Each row, then the group of its hidden value
[  16   15   61  -23  161   28  -35  -37  -35  204   38   37    7   25
  -63  -46  -14   13   41   61  144  -52   74  -19  -50  -42   17   50
   -4  -42  101   91 -100 -151  -15  -42]
J53
[  90 -143 -120   92 -100  -31   33   99   79   73   49 -198   52  -39
  130  -42  -61   65  -71  -14 -131  -14  -32 -151  -16   57   47 -167
   25   -2   22   24  -14   69  146   12]
J433
[  65  -43    8   40 -123   82 -210   -7  -55  -20   35    9  -69  -82
  263 -185  -42 -162 -106   27   -1   10 -170   26 -150  224  139  -88
  -29  169   13  185 -147    0  181 -124]
J940
[ -46 -203 -231 -116 -127  -54  -15  105  441  270   11  -93 -110 -283
  143   -9  -99  245 -123 -100   -2  129  -56  170  178   30  -38 -256
  117   69 -466    7    9  309  254   54]
J580
[ 178   42  -76   45  125   24   -7  -23 -180  156  134 -138   86  122
   62 -126   69   47  102  180 -172  -73  109 -265 -202 -160  -56   -9
   -4 -195  370   -2 -131 -146   47   19]
J285
[ 254   12  -64  -68   74  -53  -42   33 -248    1   13 -183   73   79
  145  -30   52   57   24    7 -269  -46   81 -267 -164 -121   -8   26
 -141  -71  387  -59  -67  -17   46   -2]
J285
[   6 -133  -11   68  -42    7   41   24  293  302  104   69  -60 -116
  -51   18  -67  152  -56  -91  240   33 -136  190  307   78   38 -145
  113    8 -508  165  -63   97   76  -58]
J940
[  30  -64   93   24  -69    0  174   59   69   82   43  -52   17   16
 -107  117  -65  126   12 -110   39  -84   31   20  214  -13   30  -47
   32    6 -116  101   72  -33  -33   -9]
J433
[ 112 -103   65  124  188 -168  129  178  100  223   27 -115  100   23
 -235  183    4  269  -11 -252  129   47   -1 -154  321 -135   22  -21
   45 -187 -211  -38   79   42 -117  -19]
J116
[-208  -51  208   53  181    6   96  -16  152  311 -116  195   -2  -46
 -356  135 -136   37   -2  -24  398  -66  198   33   86 -165   55  -22
   68  -25   12   38  103 -246 -185   30]
J285
[  63  -62 -249 -129 -131   66  -77  -40  -16   75   54 -195 -101  -31
  303  -80   37   54   73  189 -189   -7  106   12 -104  -67 -140 -163
  -68   80  148   27 -130   80  271   86]
J883
[  31   38  272  -59  -15   74   56  -12 -185  -75  -27   33   33   72
  -61   36  -87 -110  -11  -65   72 -165   23   26  -40  134  157  152
  -83  137  194  197    6 -233  -89 -114]
J53
[-268  -44 -109  -90  -51  127  -36  -37  237  254   35  -28 -205 -106
   22   -8   12   92  140  202  201   52  191  247   84 -151 -199 -193
  127   66 -153   97  -37  -42  179  125]
J433
[  23   47   49  -97  -18   79   37  -47 -130   32   49  -51  -70   82
   17   52   46   43  142   68    3  -86  143   56   56 -108  -89   14
  -62   41  135  109  -41 -112   21   18]
J433
[ 100  -97 -171  -69   52  -89  -43  110  177  226   55 -148   -8 -128
  100  -39    4  225  -47  -75  -95  102  -16  -58   56  -75  -47 -117
   59  -89 -165  -47  -37  187  150   22]
J580
[  59  190  163   22  140  200 -117 -219 -408   59  122  123  -42  230
   15 -143   99 -213  214  309  130 -177  138  -33 -231  -75  -31  140
 -104  -12  480  226 -241 -407  -47  -80]
J940
[ 240  114 -111 -220   19   64  -50  -74 -228   48  150 -130  -37   84
  223 -114  123  105  148  138 -302  -63   97  -52 -132 -140 -140   58
  -90  -70  265   47 -166   -6  135    5]
J580
[ -58 -161 -328 -157 -269   -4 -139  162  254    4   -3 -327 -165 -252
  410  -88   -1  142  -65    5 -271  179  -12   74  -31   28 -114 -308
   72  155 -174  -28    6  324  418  107]
J883
[ 193  -86 -161   -9   28  -37  -63   -1   -5  164   58  -98   49  -33
  178 -119  -33   52  -64   46 -137  -27  -22 -154 -132   23   37  -79
  -56  -35  121    6 -139   67  143  -21]
J580
[ 183  -82 -222  -75  -99  -39  -51  123  153  105  165 -233   -4 -128
  276 -168    9  186  -72  -51 -296   78 -139  -53  -18   86  -15 -130
   94  -56 -186   36  -90  247  271  -24]
J580
[   2 -103  131   11   18  -72  109   91  121  124  -90   33   51  -86
 -150  118 -151   91 -122 -204   86  -49   25  -50  107   -6  137  -37
   10   27  -56   16  129  -21  -88  -26]
J285
[ 140  -42  151  110  181  -18  184 -102 -105  269   -7  136  153  139
 -262   97 -111   23    8   23  167 -223  133 -176   20 -116  106   60
  -96 -113  254   47  -31 -259 -213  -31]
J285
[ -18   80  398   38  207   80  297 -189 -204  221  -25  282   56  259
 -502  284  -68   13  190   22  429 -311  286   58  248 -221   22  194
 -126  -47  217  168   37 -462 -396  -24]
J433
[ -76   34 -150 -215 -120   76 -206   66 -100 -114  -32 -259 -174  -82
  337  -91   97   -3   95  129 -244   99  157    6 -216 -112 -160 -114
  -32  137  270  -11  -24   46  277   94]
J883
[ 201  -50  314  170  164  -70  249    3  -71  173   25  148  236  126
 -343  106 -178   25 -107 -205  180 -239  -50 -182  126   94  278  157
  -45 -105   61  131   33 -233 -296 -157]
J53
[ -59    5  -43 -100  -61   79  -53   -9  -61   16    1 -116 -105   -2
  125  -10   31    6   99  115  -40  -17  152   34  -61  -93 -100  -76
  -30   86  171   62  -31  -63  128   59]
J433
[  59   63  160  -65 -124   -6   53  214  -60 -196   83 -210  -26  -11
   44   37   49  127   20 -245 -215   37  -68  -21  144   32   23   31
   93    7  -95  104  138   44   28  -66]
J116
[ 169  140  307  -48    1   74  113  -26 -247  -51  117   72    7  150
 -118   72   36   34   96 -125   10 -148  -26   56  173   -2   63  179
  -46  -12   22  222   -6 -179 -154 -137]
J940
[  53  -49  -54 -108  -83  -60   24  183   42  -31   -1 -260  -33  -73
  103   72   30  195    3 -149 -214   79   45  -59   95  -95  -60  -88
   27    0  -40  -41  102  138  113   48]
J883
[  32   28   51  -64   75   58  -63  -58  -10  201   75   78 -108    4
  -19   18   60   82   96   18  194   11   14  163  162  -79  -63    4
  -11    1 -158  143 -121  -46   22  -47]
J940
[-113 -111  166  131  170 -135   88  210  228  217  -60  -25   26  -75
 -320  200  -54  203  -46 -282  313   97   21  -36  332 -106   57  -52
  130  -94 -311   -5  170  -11 -141  -13]
J116
[-240 -135   38 -112 -204    7   25  158  419   92  -44  -20 -207 -267
  -15  136  -93  186  -69 -237  204  138  -52  366  388   70  -17 -191
  159  203 -622  131  155  203  134   14]
J116
[  93 -159  175  137   34  -78   67   46  139  206  -42  155   47  -68
 -172  131 -153   57 -169 -266  308  -38 -164   48  292  136  223  -37
  -30   58 -337  132   14   16 -112 -139]
J940
[  56  -52   76  -49 -162   66  215  -37   54   75   78    4  -28   35
  -54  119  -76  111   46  -50   27 -157   37  146  252   25    2  -41
  -17   77 -147  177   22  -27   -2  -11]
J433
[ 184  158  244   29  220   57  183 -108 -343  131  104   68  143  270
 -257   43   33   28  175   94  -11 -247  205 -218  -67 -235    6  200
  -63 -222  468   75  -40 -389 -253  -36]
J285
[ 108   27  -72  -64  -20   59  -52  -34 -195    1   70 -153  -39   89
  172  -47   75    5  118  132 -134  -58  106  -75  -92  -76  -88  -24
  -96   22  272   65 -116  -61  119   18]
J433
[-180  -24   73  -70  -22   11  -25  116   68   11  -82 -100 -106  -82
  -31   91  -10   61   37  -69   81   62  136   54   66 -105  -48  -76
   52   86    1   26  122  -40   41   52]
J433
[  42  111  254  -90   22   72  172  -34 -237  -31   -1   13   22  149
 -172  136   -5   33  131  -20  -28 -184  202  -36   39 -167   -6  126
  -67  -14  302   89   87 -264 -171   -1]
J883

New part:
[  -9   29  -18  -81   18   32  -21  -32  -81   28  -95   18  -17   15
   61   29   55  116  -13  -63   25  -15   14 -162  105 -125  -59  -39
   10    3   86   27    4  -13   34   15]
J293
[  33  113  133  472  -68 -126  711  223  128  228  150  -30   75  182
    5 -327 -355   32  446 -140  267 -279 -198  -31 -231   39   89   80
 -299  169 -321 -107  -38 -110 -376 -243]
J176
[-161  -71  -61 -285 -107  175 -122 -147   11 -114  -75  280    6 -163
  177  157 -105  176 -202  214  181    7  202  -30  367 -123  -65  -54
   70 -158   42   82   93 -111  100 -202]
J732
[ -94   -7  -87 -213   95   10 -130 -161 -265 -112  -90  346  -22    1
  176   23  281   59  -56  -34   21 -168  -19 -326  122   -4  116  -34
  -69   78   22  142    1  -16   87  149]
J779
[ -84   45 -291 -244  -70  143  -28 -165  -11 -123  -93  230  154  -69
   22   29 -232  348   -8  202  250  139  134 -354  167 -265  118  -21
   81 -101  141  120   59 -190  -12 -178]
J200
[ -84    9  112 -105 -112  187 -112  -25  116 -104  -28  229  -47  -70
  186  130    5   90 -150  259  115  -81   81  122  309  -86 -134  -66
   71   24   30   74  100   59  164 -208]
J867
[-251   12 -172 -327  -26  263 -198 -295 -196 -232 -144  560   91  -99
  238   56   71  258  -73  285  180 -110  205 -228  334  -62   82  -83
  -29  129   41  236   41  -85  134  -79]
J143
[ -81  324 -437 -366 -219  430 -180 -443 -144 -259  -54   84  394   35
 -158   -1 -358  774  279  279  335  255  233 -541  253 -580  187   28
   -9  238  234  242  -99 -203 -115  -21]
J732
[ 113   72  186  186   31 -103  179  187   48  167   -8 -181 -101  119
   23  -51   92  -41   72 -171  -55 -107 -177   -8  -50  -50 -116  -14
  -20   64   18  -76   10   99    3   16]
J867
[-148   78  -24 -412 -153  435 -339 -394 -274  -10 -220 -107   97  -62
   30  176  -29  430    2 -117   16  100  440  -51  494 -327 -318  -75
  -64  145  139   99 -141  -51   27  123]
J732
[-167 -125  151 -221  134 -118  -98  -18 -220  -94  -32  398 -218  -96
  323  110  469 -194 -321   83 -128 -288  -69  -32  290  218  -16  -97
   -4  -27   -2  107  101   72  336  150]
J779
[-199  -74 -508 -444  -54  245 -124 -335 -117 -132 -260  394  236 -175
   55   59 -357  455  -61  147  343  243  383 -495  237 -298  118  -51
   81 -256  166  153   50 -351  -78 -257]
J200
[ 190   41  275  245   55 -249  239  277   59  240   64 -327 -192  123
   13  -33  153 -163   34 -299 -111 -141 -299   25 -111  -18 -110   27
  -26  -40  -25 -152   14  105  -32   90]
J732
[  45   20   21    9   29  -71   84   85   14   62  -36  -26  -53   28
   45    5   35   39  -26  -57   20  -22  -91 -134   28  -97  -30  -19
   40  -62   76  -17   45   -1   28  -27]
J867
[ -52   42   17  -67   46  -56   41   26  -67  -66    4  184  -56    0
  134   13  154   37  -78  133   16 -117 -114 -144  124  -12   56  -46
   28   36   67   81   69   19  159   24]
J803
[  -7   -7  275  509   40 -385  905  404   94  331  195  -68  -80  136
   68 -347 -213 -214  280 -184  105 -365 -299   78 -213  265   40   32
 -280   27 -332 -176   22  -98 -226 -167]
J176
[ -18   42    2 -157   44    1 -126  -65 -157  -51  -47   61  -65    0
  105   88  217   82  -85  -23  -29  -62  -50 -182  155 -101  -13  -29
   22   26  105   63    4   26  116  136]
J803
[  19   46  105  -23   86   31 -124  -79 -239   59 -117   35  -92   88
  141   17  338    4   53 -280  -79 -205  -62 -145   39  -25  -70  -11
 -118  180  -21   37  -73   96   -9  213]
J143
[  52   14   77   79   62  -58   60   74  -46  109  -75  -23  -84   68
   89  -15  130  -20   31 -190   -8 -114 -102 -111  -32  -43  -59   -9
  -32   20    1  -31    1   41  -30   23]
J293
[ 198  239  535  510  171 -319  413  363 -126  280  140 -315 -231  362
   34 -265  546 -287  296 -359 -340 -471 -540   72 -244  219  -82   -5
 -240  530 -112  -66  -88  356   84  399]
J779
[ 140  -74  354  158   42 -241  129  227   15  240   69 -286 -280   36
  119   84  225 -268 -101 -383 -126 -212 -231  152    4   46 -199   36
  -60 -156 -116 -192   12   95  -40  104]
J362
[  36   63   49   18   61  -70  -13   37  -68  -32    8  111  -83   60
  126   12  225   -4   -6  -21   10 -158 -194 -172    5  -43   64    3
   -9   75   20   43   31   65   54   73]
J803
[  28  -11   26    8  -24 -153  173   78   30   17  115   19  -65  -19
   82   29  -47   -2  -38  -23  126  -96 -164 -130   40  -74   85   52
  -24 -166  -59  -46   57  -91  -67  -52]
J362
[  10  -19   54  -47  -17  -10   43   17  -19   95  -57  -53  -61  -18
   70   47   -2   51  -44 -124   35  -30   11  -63  111 -101 -100  -14
    1 -102   20  -37   20  -40  -17  -32]
J732
[  26   53   16  -53   32  -38  -10   24  -52   -2  -25    6  -53   30
   62   38  118   65  -38  -20   -2  -47  -95 -161   76 -107  -10  -23
   33    4   92   24   27   28   73   52]
J293
[ 252  110  287  247   72 -275  215  265  -19  274   82 -503 -187  182
  -67  -40  221 -126   97 -414 -193 -112 -346  -36 -144  -81 -127   47
  -47   26   25 -163  -48  139  -44  247]
J732
[  95   15   58    7    2  -89   56   65   -2  102   -2 -141  -82   26
   30   45   37   25  -16 -177   18  -28 -111 -123   19 -134  -46   24
    7 -110   28  -62   15  -13  -51   29]
J732
[  -2   38   94  -71  131 -109  -59  -23 -253  -19  -24  132 -125   70
  153    7  425  -69  -40 -143 -119 -235 -178 -213   60   52   45  -25
  -82  139   14   74  -17   95  127  272]
J779
[ 226  -89  642  392  203 -418   75  444   34  234  115 -144 -515  130
  299   73  725 -653 -196 -407 -331 -517 -556  312 -147  328 -186   17
  -61   11 -195 -194   76  380  149  231]
J143
[ -48 -149  251   83  210 -335  199  235 -114  119  -12  205 -296  -16
  286  -14  427 -370 -227 -109 -173 -334 -255   24   26  320  -26  -74
  -22  -97  -72  -34  118   85  220   95]
J143
[ -75   44 -189 -193  -47  190 -131 -178  -63  -99 -133  214  100  -32
   77   54  -86  278   13   79  189   45  135 -271  154 -222   30  -25
   22    4   93  106   11  -93  -27 -110]
J293
[-130  -45  -37 -197    6   26  -43  -39  -33  -99  -57  277  -43 -100
  176   90   57   75 -196  208   72  -47   46  -98  256  -32   -7  -76
   82  -91   90   87  105  -44  189  -94]
J293
[  71  203  176 -186  -64  272 -317 -212 -291  122 -156 -496  -17  125
  -80  134  240  294  117 -387 -217   50  163  -29  281 -340 -388  -42
  -82  311  189    7 -214  158   33  392]
J867
[ -50   57    1 -104   62   26  -99  -96 -188  -82  -48  234  -40   33
  161   18  263   64  -13    6    9 -176  -81 -217  103  -30   71  -23
  -53  138   24  114    2   39   86  121]
J143
[ -51 -119 -251 -639  -87  188 -671 -336  -87 -308  -93  227  -52 -260
  168  462  109  223 -466  138  148  201  187 -281  448 -374    5    6
  241 -421  230  102   96 -111  145    4]
J200
[ -58 -129  166 -128    8 -263  143   77  -98   13  189   -9 -205 -111
  177  147  118 -160 -244  -79    3 -189 -144   12  234   60  -17   31
  -59 -291 -110  -92   52  -86   48   96]
J176
[  88  144  504  266  -31 -203  346  281   23  189  231 -364 -211  139
   40  -47  209 -154   64 -109 -186 -289 -316  279  103   73 -195    1
 -122  207  -90 -112  -19  193  113  184]
J362

New part:
[  50   55   94   38   11   20   -7 -104   14   72   42   18  -23  -63
  -31  -98    4  -72    2    7  -34   32  -27   -9  -14   53    5  -21
  -25  -36  -13   36    3  -53   49    5]
(107)
[ 48 -42 -40 -23 -10   2 -78 115  40 -28 -10  64 -40 -15  -5  75  19  19
  59  40  22  24 -41  44 -57  -4 -23  60 -40  47  71  15  11  17  69  44]
(102)
[  0 -10  56  23 -20  -9 -29 -23  80  16  45  56 -13   9 -20 -10 -10  13
  28  47  19  38   5  50  -8   1 -12  24 -24  19  -6  14   1 -40  45  14]
(106)
[  32  -91  -97   -3 -109 -129  -51 -110  139   20  114  129   80   88
   38 -158   21  -46   25  138  135   29  -48   30  124  -28  -33  -48
   76   37  -99  -78  -63 -126  -18   46]
(90)
[  66    4   19    0  -22  -15  -73  -94   39   78   46   78   -5  -32
  -13 -138   -6  -91   33   40   -7    8  -45    4   -7   24   35  -38
   20  -24  -45   -5  -79  -27    1   25]
(93)
[  89  109  111   46   57  127   70   61  -26   39   -7 -110 -154 -131
  -68  143   77   54  -25  -67  -76    6  -62  -53 -106   79  -77   51
 -111  -70  152  118  231  -95  238   31]
(88)
[  93   -9  -82   30  -51  -71    8   34   44   33   -1   70   23    0
  -19   16   89  -29   19   35   41  -92 -154    8    2  -42  -28  -39
  -83   49  -24  -24  -12  -85  115   33]
(106)
[ 23  19  52  29   3 -12 -14 -34  64  56  21  40  -7 -21 -28 -12  15  -9
  40  33   7  -2   5  40 -29  34   7  -3 -44  -7 -23  21  -1 -55  26   3]
(103)
[ 52 -23   8 -14 -16  17 -20 -96  44  13  25  90  83  23  15 -82   7 -48
 -20  54  50  44 -83  21  18  20  32 -39  41   7 -26   0 -72  50 -50 -39]
(93)
[ 31 -82 -68 -33 -42 -34 -92  99  71 -53  23  92 -14  26  11  40   5  18
  59  79  65  59 -29  53 -10 -16 -38  65  -2  69  55  -9   1   4  41  54]
(102)
[ 28 -46 -22 -11 -32  -5 -62  54  76 -17  21  73 -16  15  -2  37  11  31
  38  56  41  25 -38  48 -21 -19 -23  39 -14  39  33   1   1 -10  61  32]
(88)
[   8  -20  -31    4  157 -131  101  187  -40  -39 -270  142  306   -2
  -33  246   79  -67  120   39   93  -67    7  197 -149  145  158   -9
 -252  159  -67   45 -169  262 -358 -213]
(107)
[ -2   5  67  34 -10 -31 -11 -49  69  32  39  56  10  -2 -25 -36  -7 -19
  31  46  17  37  18  50  -1  24  -1   8 -41  18 -32  17 -13 -49  14  -1]
(103)
[ 18   0  34  20   3 -15  -8  -6  70  32   5  52  18  -1 -22  24  20   9
  38  40  29  -1  -5  56 -31  25   9   4 -48  12 -17  18  -6 -28  10 -10]
(103)
[ -4 -19  48   3   6  17 -70  32  64   3 -17  92  11   7 -16  40 -22  21
  53  33  -3   9  -4  91 -66 -20  37  31 -47  44  -3  16 -78  67   3 -16]
(106)
[  63   36   64    2   -6  -13  -95 -101   57  143   82   22 -107  -84
  -43 -157  -20  -87   80   36  -38   20   60  -14  -31   87   23  -14
   33  -98  -33   18   -4 -125   22   77]
(93)
[  32  -14   56  -16    0   59  -35 -113   44    8   25   84   70   18
   16  -82  -20  -33  -24   42   28   72  -55   31    0   24   43  -25
   54   -4  -14   16  -78   85  -58  -53]
(93)
[ 26   1  26  21   3 -26  -3 -43  60  38   8  63  48   1 -10 -19  24 -21
  32  46  34   2 -16  49 -12  33  16 -17 -35  12 -39   9 -30 -24 -19 -21]
(90)
[ 42  37  66  29  24  -2 -14 -63  27  66   5  43   9 -48 -26 -52  10 -59
  33  18 -16   4 -10  27 -36  54  29 -20 -43 -17 -30  28 -32 -22  -1 -12]
(107)
[ -4  58 159  45  56  86  29 -70  11  13 -13  21  26 -36 -25  15 -14  -2
 -22 -15 -41  53 -15  47 -56  40  29   9 -64   2  13  69 -10  66  15 -72]
(90)
[ 53  52  73  50  13  28  30 -73   7  40   4  30  26 -39 -22 -32  31 -45
 -23  -4 -22  -5 -90   4 -18  13   3 -31 -64   3 -10  33 -10 -12  69 -30]
(90)
[ -31  -33   39   48  -21 -165    0  103   43  -39   32   64  -10  -12
  -63   29  -18  -53   89   78   45   99   83   74   10   53  -55   92
 -135  111    8   18   44  -86    6   49]
(88)
[ 114  124  134 -103  259  403  -36   34   -5  141 -228  -69  -23 -144
   -8  289   72  163   48 -110  -96 -110   20   70 -361  202  206  -21
   19 -233  129  176   10  296 -143 -185]
(93)
[ 15  58 120  60  27 -10  29 -63  19  52  22  13  -6 -55 -46 -36   3 -51
  17  10 -25  40  17  23 -22  65   0   4 -81  -3 -17  49  23 -55  31 -14]
(90)
[ 60  31  32  28   8 -12  -3 -66  33  70  14  40  12 -40 -19 -59  34 -56
  23  24   3 -12 -42   9 -16  44  11 -34 -33 -19 -32  16 -14 -54  23   0]
(107)
[ 48  20  39  34 -11 -17  11 -91  33  41  35  49  36 -17  -9 -81  24 -62
  -6  34  17  22 -60   5  21  27  -6 -33 -23   5 -32   9 -17 -48  28  -7]
(107)
[ 36 -27 -10  -5 -13 -11 -66  82  57   0   6  60 -44 -16 -21  53  12  17
  62  40  14  11 -22  47 -51  -1 -18  46 -46  32  41  14   9 -15  68  41]
(88)
[ 104   26    4   12  -43   56  -92 -127   25   87   44   82  -22  -34
   11 -159   13  -79  -14    1  -50  -57 -166  -28   -9  -66   29  -76
   33  -30  -42  -22 -116  -11  121   31]
(107)
[ 45 -28   1  -4 -23 -31 -15 -87  47  16  33  93  84  20   6 -95   8 -68
   0  66  60  49 -59  25  32  30  23 -36  22  21 -42  -7 -66  14 -59 -26]
(93)
[ 33  17  53  12  10  33 -36 -70  66  62  20  50   4 -17  -6 -38   8  -7
  28  30   2   2 -11  37 -32  27  28 -19   0 -29 -25  18 -35 -15   8 -10]
(90)
[ 43  21  28  35 -13 -39 -17 -26  59  71  28  41 -23 -30 -34 -31  29 -30
  47  31   2 -27 -18  24 -21  21  -3 -11 -55  -5 -32   7  -1 -94  61  29]
(103)
[ -83  -30  152  -94  133   72  -98  -61  181   98   26    0  -23  -19
   -9   42  -79  107  171  117   84  180  413  147 -120  296  104   90
  139 -171    4   95   61   20 -349  -55]
(93)
[  24  -11   58  -39   15   41 -128 -104   95  100   50   67  -34  -27
   -1 -113  -45  -26   79   61    1   47   88   47  -51   77   68   -5
   89  -86  -37   14  -73   -2  -86   14]
(93)
[ 10 -26   9   9  -3 -18  10  35  77 -16   3  53  34  24 -12  75  29  42
  26  56  64  28 -11  63 -17  25 -15  27 -46  37  14  20  29 -13   6 -17]
(106)

Next part:
[ 188   83  -91 -134  -89  335  150 -106 -328 -326   95  117 -113  -57
  161   59  -29  219   29 -102  240  -83  -81 -112  150  -49  202  137
  -49 -317  121   -9 -169  -36   70  225]
J628
[ 141  115  185   71 -149 -200 -400   26   22  -14   96 -126 -269  -70
 -134  289  119 -404 -129  288 -182  236 -280  143 -239 -251   -1  -37
  417 -106  -41  210 -320 -116   19  -78]
J711
[ 195  -57 -344   95  -58 -390 -135  157  148  201  -65 -350  -89  180
  -41  237  188 -155   74   67 -210  -86  150  104 -149 -219 -100  -78
   21  176  -78   16   60  -45   88   97]
J368
[ 231  -15 -112  108  -92 -447 -660   80  120  318  -35 -319 -152  176
 -135  467  330 -436    8  501 -358  316  -24  409 -485 -433 -152 -132
  387 -143  -96  130 -355 -196  164  168]
J55
[  47  -80    9  -36  -79 -277  580  150  -52 -221  110 -131  106  480
  -57  136    2  328   31 -556 -498 -245  452 -230  312   31   29    8
 -401  625  -40  -29  259 -309 -200  348]
J639
[  77   46 -169   48   -9   66  298  -36    0   28   84  -16 -124  117
  127   32  123  257  106 -319    4 -285  136 -144  232    8   69   90
 -204  181   -4 -195   99  151  -40  151]
J368
[ 127  157   39 -146 -169  366  203 -225 -352 -413  225  170 -176  195
  165   53  -37  351  -57 -236    3  -63   60  -96  312   47  352  216
 -148 -172  130    4 -254  -37   18  596]
J711
[ 103   11 -103  -95 -167  154  170  -80 -195 -378    5 -111 -139  140
  149  103  -37   97 -102 -107  -52 -181   28  -81  259    5  274  120
 -273  -46   90   85   23   61   87  528]
J553
[ 206  146   -1  -68 -194  140   52   -7 -211 -418  184   57 -286  -87
   17   28 -123  -25  -81 -115  108    2 -255 -111  148   11  248  166
  181 -144   63  184 -194  -61    0   69]
J639
[ 114   -1 -118  -52 -107  -37  142  109 -101 -110  161   57  -60   80
  -37   11  -40  156   33 -228  -20  -67   17  -73  128  -32   18    7
   17   35   28  104  -66 -217 -113   28]
J775
[ -23   18   94   75  -90   83   77  -33   42 -130   -5  -85 -250  -93
   88  114   69 -154 -114  -35  -37 -174 -234  -76  191  -22  127   60
  -98   52   -4   26   74  256  -18   92]
J553
[  -9  -54  150    9   -1  213 -301  -29 -104  159   76  256 -114 -209
   40  222  164 -141   -8  283  114  200 -379  218  -94 -242  -92  -71
  238 -506   11   29 -418  -90  -35  -87]
J55
[ -26  -45   10  213  -84  -44 -185  104  248   35  -82 -142 -415 -337
   34  144   99 -553 -130  179   53 -112 -593   51   70  -59   45   28
  158  -37 -103  106   72  408    2 -251]
J553
[ -22 -109  -29   92 -121  -66   59  169  107 -115   17  -39 -247 -105
   -7   81  -29 -266 -108  -76  -76 -125 -350  -11  225   20   65   24
   -8   78  -66  164   79  103 -104  -57]
J553
[ -84    3  324   15    2  266  236   53 -102 -115  191  367 -131 -300
    5   12  -29   33  -27 -203  157  -33 -412 -153  235   -2  -27   17
  111 -118   -2    6 -133  -64 -257 -385]
J639
[ 244  145  -23 -144 -157  171   24 -158 -329 -403   53 -104 -122   96
  116  187    5  108  -63   31   15  -16   61  -68   30 -131  252  124
  -49 -211  128   64 -187  -81  167  455]
J639
[ 406  130 -334 -213 -172   68   79   28 -411 -339  271  121  -55  206
    3   41 -127  355  115 -208  101   89  176  -36   33  -77  174  138
  170 -246  108  123 -375 -478   55  284]
J368
[ 288  105 -128 -108 -136  209   22  -60 -313 -402   79   13 -203  -45
  118  159  -42   21   -1    7  155   13 -147  -46   58  -89  248  176
   96 -321   75   61 -232  -74  145  243]
J639
[ 168 -112 -237  104  -81  -56 -519   94   56   93 -155 -174 -295 -239
   64  343  166 -582  -41  521   92  133 -491  314 -224 -282    3  -16
  286 -474  -69  135 -226  144  222   -1]
J711
[ 299  130 -443   13 -195   39 -235  -10  -41 -141   50 -168 -387  -81
   95   22  -13 -152  -20  100  222  -81 -218   63   18  -50  238  156
  192 -243   45  149 -155  201  206  175]
J368
[ 245   -8 -170  -87 -123 -316 -129   57 -119  -73  -52 -363   71  295
  -58  301  120  -13    2  132 -277   36  320   69 -229 -295  -34 -104
  -41   47   42  127  -56 -319  136  366]
J628
[ 141   78   37   26  -77  -24 -159   11  -44  -39   35  -85 -181 -149
  -15  174   98 -182  -24  140   57   37 -212    5 -125 -194   -4  -11
  214 -146   13   74 -143  -10   39 -117]
J628
[   3  -83  -36 -173 -121  -82  257   54 -181 -126  101  -33  204  350
  -38   32  -31  390  -35 -260 -245 -128  390  -84  170  -74  -26 -128
 -339  165  115  138   39 -390 -137  399]
J775
[-263  -52  227  -32   -4   62  519  -21   21  105  165  148  158  237
   11 -102   62  520  -34 -509 -228 -336  324 -233  414   59  -99 -132
 -491  438   68  -83  207  -84 -350  150]
J368
[   6  -90    5   26  -90   37   22   84  -17 -120   -3   -5 -161  -91
   40  140   11 -172  -82   16  -26  -69 -268   14  145  -63   54    4
  -29  -83  -16  110  -18   31  -39   38]
J553
[-451 -241  215  281  -21 -315  240  128  543  415  -32 -161 -105  258
  -46   59  253  -98 -145 -310 -598 -382   32    2  416   85 -154 -171
 -496  760 -154  -34  462  359 -359  150]
J55
[ 221   42  -51 -114 -114  228  -76   -6 -307 -317   77  110 -157 -171
   75  152  -53  -61  -24  116  218   94 -289   15    2 -139  140   90
  184 -455   78  130 -304 -156   90   59]
J639
[ 181  143  -13  -41 -223 -113  112   73  -93 -333  230  -50 -225   99
  -99  -11 -117   38  -77 -263 -109  -38  -50 -143  146   33  174  102
  136  177   36  232  -77 -167  -98   73]
J628
[ 255  153 -145  -60  -69  208 -249  -88 -214  -28  110   83 -188 -194
   79  110   74    0   56  194  321   96 -204   65 -152 -213   57   51
  308 -488   86   24 -381  -49  134  -45]
J368
[-117 -116   53  152  -21   56  373  140  133  -16  140  197 -236  -16
   49   29   34    1   14 -414 -113 -229 -265 -111  447  145   52  102
 -131  255 -128  -84  120  158 -265  -88]
J711
[ 171 -134 -383 -177  -62  153   21   62 -279  -63   11   82  102   77
  115   81  -17  246   90   17  172  -47   93   88   54 -156    2  -43
 -139 -393  107   66 -174 -278   80  291]
J368
[  95  153  134   50  -30  -14 -134 -151   -8   56  -32 -227 -136  -44
   54  240  252  -85  -28  167  -34  -57    4  -37 -167 -248   -4  -32
   39  -20   42  -82  -49  156  100   66]
J628
[-305 -101  284 -105 -134   70  587  -13  -70 -112  325  295  133  547
  -35 -138  -59  658 -116 -699 -500 -237  390 -157  646  217   67  -45
 -578  509   75   82   80 -276 -458  582]
J55
[  70  106   65  213 -106 -167 -348  -14  221  170   76 -143 -416  -47
  -41  232  236 -396  -63  172 -174   71 -319  155  -95 -140   42   49
  312   34 -106   42 -180  245   13  -23]
J55
[ 146  -63 -125  -60  -93   98  176  104 -185 -280   63   71 -110  -23
   61  107  -66   24   12 -139   55  -68 -158  -60  186  -28  115   88
  -30 -130   13   77  -67 -132  -18   96]
J639
[ 219  -25 -314  -69  -46   70 -116   37 -168   21   19    4  -49  -19
   80  136   70   61   96  105  172    2  -23   94  -73 -201   -9  -10
   74 -340   52   14 -211 -140  112  102]
J368
[-280  -65  340  102   62  222  422 -125   78   81   15  106  -52   41
  166  112  209  186  -50 -290 -171 -331   -2 -172  400   25    6   -9
 -459  268  -19 -260  213  301 -208  164]
J711
[  99   62  244  -27   24  232  -34  -69 -237  -46  138  257  -88 -148
   50  265  133   10   44   83   83  163 -225   22  -62 -220  -23   26
  221 -354    9  -95 -382 -184  -37 -100]
J711
